Here is a tiny trained network, its code and every weight. The questions are about switching its units off for an input and a target symbol, where a switched-off unit gives its printed mean instead of its output.

import numpy as np


def w(rows, s, z=0):
    codes = np.array(rows[::2]) - 128.0
    scale = np.full(codes.shape[1], s)
    scale[-1] = z or s
    return codes * scale


def norm(h):
    return h / np.sqrt((h * h).mean(-1, keepdims=True) + 1e-5)


def softmax(a):
    e = np.exp(a - a.max(-1, keepdims=True))
    return e / e.sum(-1, keepdims=True)


def log_softmax(a):
    a = a - a.max(-1, keepdims=True)
    return a - np.log(np.exp(a).sum(-1, keepdims=True))


def net(x, mask):
    ids = ['ΘΛΣβζημφψ'.index(c) for c in x.split()]
    T = len(ids)
    res = E[ids] + P[:T]
    u = 0
    for l in range(2):
        r = norm(res)
        for j in range(3):
            rows = slice(3 * j, 3 * j + 3)
            q, k, v = (r @ M[l][rows].T for M in (Q, K, V))
            z = softmax(np.where(np.tri(T) > 0, q @ k.T / 3**0.5, -1e9)) @ v
            o = O[l][rows]
            res = res + np.where(mask[u + j], z, o[:, -1]) @ o[:, :-1]
        u += 3
    return log_softmax(norm(res)[-1] @ U[:, :-1].T + U[:, -1])


Q, K, V, O = {}, {}, {}, {}
E = w([
[182,106,141,155,77,125,129,180],'Θ',
[151,133,254,123,98,115,142,147],'Λ',
[167,81,167,169,150,118,188,92],'Σ',
[77,107,144,125,61,59,114,123],'β',
[142,88,83,159,135,102,86,133],'ζ',
[82,163,111,200,152,182,140,140],'η',
[135,178,170,101,157,72,94,163],'μ',
[146,90,136,182,176,34,113,135],'φ',
[142,100,164,137,137,113,75,100],'ψ',
],0.02)
P = w([
[150,123,157,135,106,3,112,101],'0',
[139,112,166,141,132,63,132,118],'1',
[132,109,163,141,136,88,126,123],'2',
[126,110,156,143,134,106,121,126],'3',
[121,109,148,144,133,122,118,129],'4',
[118,110,145,144,132,134,114,135],'5',
[114,109,139,144,133,146,110,137],'6',
[113,110,135,144,131,158,107,142],'7',
[110,111,129,145,133,167,102,145],'8',
[111,113,123,146,131,180,97,147],'9',
[107,112,120,148,131,189,97,148],'10',
[102,113,119,150,132,196,97,151],'11',
],0.013)
Q[0] = w([
[136,152,58,61,94,129,185,125],'0.h0',
[148,106,174,219,127,139,78,132],'0.h0',
[140,137,123,126,123,137,70,90],'0.h0',
[139,97,144,212,87,113,112,133],'0.h1',
[90,108,128,80,107,122,172,139],'0.h1',
[103,161,87,3,97,130,159,144],'0.h1',
[110,140,93,124,114,117,165,166],'0.h2',
[149,151,113,183,93,91,106,137],'0.h2',
[105,66,198,138,96,35,78,238],'0.h2',
],0.011)
K[0] = w([
[207,146,136,181,140,56,201,28],'0.h0',
[29,169,121,108,107,213,71,174],'0.h0',
[109,92,130,30,131,154,191,165],'0.h0',
[80,168,107,204,97,117,169,89],'0.h1',
[150,47,100,52,80,154,101,119],'0.h1',
[192,66,137,103,125,1,140,76],'0.h1',
[132,135,162,139,115,67,161,135],'0.h2',
[113,171,119,149,74,134,100,90],'0.h2',
[41,201,126,227,162,199,126,154],'0.h2',
],0.0093)
V[0] = w([
[26,113,113,157,55,143,127,136],'0.h0',
[190,130,190,254,122,71,157,96],'0.h0',
[130,175,62,168,141,78,184,73],'0.h0',
[109,175,102,17,115,101,102,173],'0.h1',
[151,73,115,88,157,136,140,224],'0.h1',
[179,25,137,12,152,94,142,108],'0.h1',
[194,182,135,152,148,148,95,37],'0.h2',
[173,62,155,104,135,134,135,87],'0.h2',
[79,180,135,46,111,118,93,143],'0.h2',
],0.0078)
O[0] = w([
[140,89,126,70,211,121,151,177,202],'0.h0',
[154,180,82,105,113,138,93,111,254],'0.h0',
[98,150,130,121,116,181,116,151,86],'0.h0',
[129,48,125,150,164,137,107,130,64],'0.h1',
[158,90,92,126,83,118,124,98,80],'0.h1',
[152,91,45,75,145,123,181,2,68],'0.h1',
[106,72,148,121,160,131,74,74,97],'0.h2',
[153,114,105,62,152,88,141,168,103],'0.h2',
[70,166,123,128,120,146,165,165,106],'0.h2',
],0.0094,0.0068)
Q[1] = w([
[154,229,219,81,97,188,138,125],'1.h0',
[172,210,117,125,180,141,65,85],'1.h0',
[176,50,196,105,150,121,209,68],'1.h0',
[135,43,62,101,35,148,215,87],'1.h1',
[86,96,104,106,131,229,93,105],'1.h1',
[32,79,141,114,127,4,129,111],'1.h1',
[247,100,171,166,159,231,140,67],'1.h2',
[116,11,60,93,112,185,224,72],'1.h2',
[108,19,171,118,47,45,166,101],'1.h2',
],0.012)
K[1] = w([
[192,164,249,121,128,98,73,148],'1.h0',
[147,181,102,150,110,113,30,120],'1.h0',
[184,165,130,97,122,141,201,54],'1.h0',
[141,130,76,21,125,81,183,135],'1.h1',
[152,103,113,82,80,187,153,114],'1.h1',
[39,80,147,118,204,143,120,155],'1.h1',
[173,168,109,105,88,73,105,73],'1.h2',
[187,104,126,36,141,54,130,145],'1.h2',
[141,157,91,24,194,144,156,193],'1.h2',
],0.015)
V[1] = w([
[149,200,103,2,83,96,123,104],'1.h0',
[134,103,221,111,57,97,128,142],'1.h0',
[181,111,167,121,121,119,20,64],'1.h0',
[53,50,158,158,245,107,114,55],'1.h1',
[76,165,169,9,120,122,64,100],'1.h1',
[100,214,51,159,196,112,220,135],'1.h1',
[155,134,71,198,167,100,142,135],'1.h2',
[143,198,116,74,223,84,70,115],'1.h2',
[223,130,217,174,181,141,155,96],'1.h2',
],0.0086)
O[1] = w([
[108,48,145,197,122,167,105,116,213],'1.h0',
[205,62,120,140,161,76,167,152,253],'1.h0',
[88,90,134,119,127,121,187,201,188],'1.h0',
[172,60,94,147,101,86,81,30,90],'1.h1',
[136,159,93,92,57,201,129,102,226],'1.h1',
[125,152,154,221,56,57,195,102,88],'1.h1',
[155,210,1,151,165,227,140,94,123],'1.h2',
[103,190,174,157,195,167,109,174,229],'1.h2',
[219,193,167,113,160,130,151,99,116],'1.h2',
],0.0091,0.0069)
U = w([
[80,198,207,201,165,156,105,141,142],'Θ',
[198,127,237,98,108,64,141,156,62],'Λ',
[55,58,115,112,145,109,175,177,199],'Σ',
[158,82,164,104,144,197,31,94,89],'β',
[252,109,51,166,38,162,130,198,55],'ζ',
[128,159,134,120,115,125,110,134,59],'η',
[167,142,79,227,182,73,126,127,84],'μ',
[162,196,106,79,138,132,200,82,254],'φ',
[99,150,23,151,165,197,115,142,120],'ψ',
],0.011,0.0075)

Each question gives the input, a string of symbols that net reads in full, and the target symbol t.
The units are the heads (3 rows each of Q, K, V and O). Each row of codes is followed by its name. A weight is (code - 128) times the scale printed after its matrix; where a second scale follows, it is the last column's (O and U).
mask holds one flag per head, layer by layer. A switched-off head (its flag False) gives its mean, the last column of its rows in O, instead of its output. The means were averaged over made-up inputs and are rounded, as every weight is.
A unit's drop is (log p(t) with every unit on - log p(t) with that unit switched off) / (log p(t) with every unit on - log p(t) with every unit switched off).
The circuit of an input: a set's keep is (log p(t) with only the set's units on - log p(t) with every unit switched off) / (log p(t) with every unit on - log p(t) with every unit switched off). Starting from all 6 units, units are removed one at a time, each time the one whose removal leaves the highest keep (on an exact tie, the one counted first), for as long as the keep stays at least 0.8.
units of the circuit, in order: the units of the circuit, biggest drop first
unit that matters most: the unit with the biggest drop
heads that matter: for each layer, one digit per head in row order, 1 if its drop is at least 0.15 and else 0, layers parted by /
input β ψ ζ Σ, target φ: units of the circuit, in order : [0.h1]
input β Θ β μ β β Θ, target Σ: units of the circuit, in order : [1.h1, 1.h2]
input β Σ β β Σ Λ β β β Λ, target Σ: units of the circuit, in order : [0.h2, 1.h2]
input η β Λ, target Θ: heads that matter : 110 / 000
input η μ β μ β Σ β μ Λ μ, target β: heads that matter : 111 / 010
input μ μ Σ Λ μ φ β β μ μ β, target Θ: units of the circuit, in order : [1.h2, 0.h1]
input ζ Σ φ β η β ψ β Σ, target Λ: units of the circuit, in order : [0.h1, 0.h2, 1.h2]
input β μ ζ Σ φ Θ β Σ β β φ μ, target ψ: heads that matter : 111 / 101
input Λ μ β β β η β Σ β β β, target β: units of the circuit, in order : [0.h0, 0.h2, 1.h1]
input η β Λ Λ μ Λ η β, target Λ: heads that matter : 010 / 101
input β Λ β μ β Θ β, target ζ: units of the circuit, in order : [0.h2, 1.h2, 1.h0]
input β Λ μ μ φ Θ ζ, target ψ: heads that matter : 010 / 100
input μ Θ β Σ Λ Λ Λ Λ β μ β Λ, target Σ: heads that matter : 001 / 100
input β η Λ μ β φ, target Θ: heads that matter : 010 / 000
input β β Λ Σ β μ ψ μ Θ ζ β ζ, target Σ: unit that matters most : 0.h1
input Λ μ φ β β η β μ β η, target Σ: heads that matter : 001 / 101
input φ η ψ β β Θ Θ φ Σ μ ψ Σ, target Λ: units of the circuit, in order : [0.h1, 1.h2, 0.h2, 1.h0]
input ζ μ β ζ β, target ψ: heads that matter : 110 / 001
input β β ψ Σ β φ Σ η μ μ β β, target β: heads that matter : 111 / 010
input ζ Σ φ μ ψ μ, target β: unit that matters most : 1.h1
input β Σ β, target φ: heads that matter : 010 / 001
input β β μ β β Θ β φ φ Λ β, target μ: units of the circuit, in order : [0.h0, 1.h1, 1.h2]
input β Σ μ μ ψ ψ μ β μ Σ β, target Θ: units of the circuit, in order : [1.h2, 0.h2, 0.h1]
input β β μ μ Λ Σ Σ μ, target Λ: units of the circuit, in order : [0.h2, 1.h2, 0.h1]
input β Θ μ ζ Λ β, target ζ: units of the circuit, in order : [0.h0, 0.h1, 1.h2]
input ζ ψ β ζ β, target ψ: heads that matter : 010 / 001
input β Σ Σ β φ μ Σ β μ, target φ: heads that matter : 111 / 001
input μ Σ β ζ μ, target φ: unit that matters most : 1.h2
input Σ β ψ β β β β μ Λ Σ, target Σ: units of the circuit, in order : [0.h1, 0.h0, 1.h0, 0.h2]
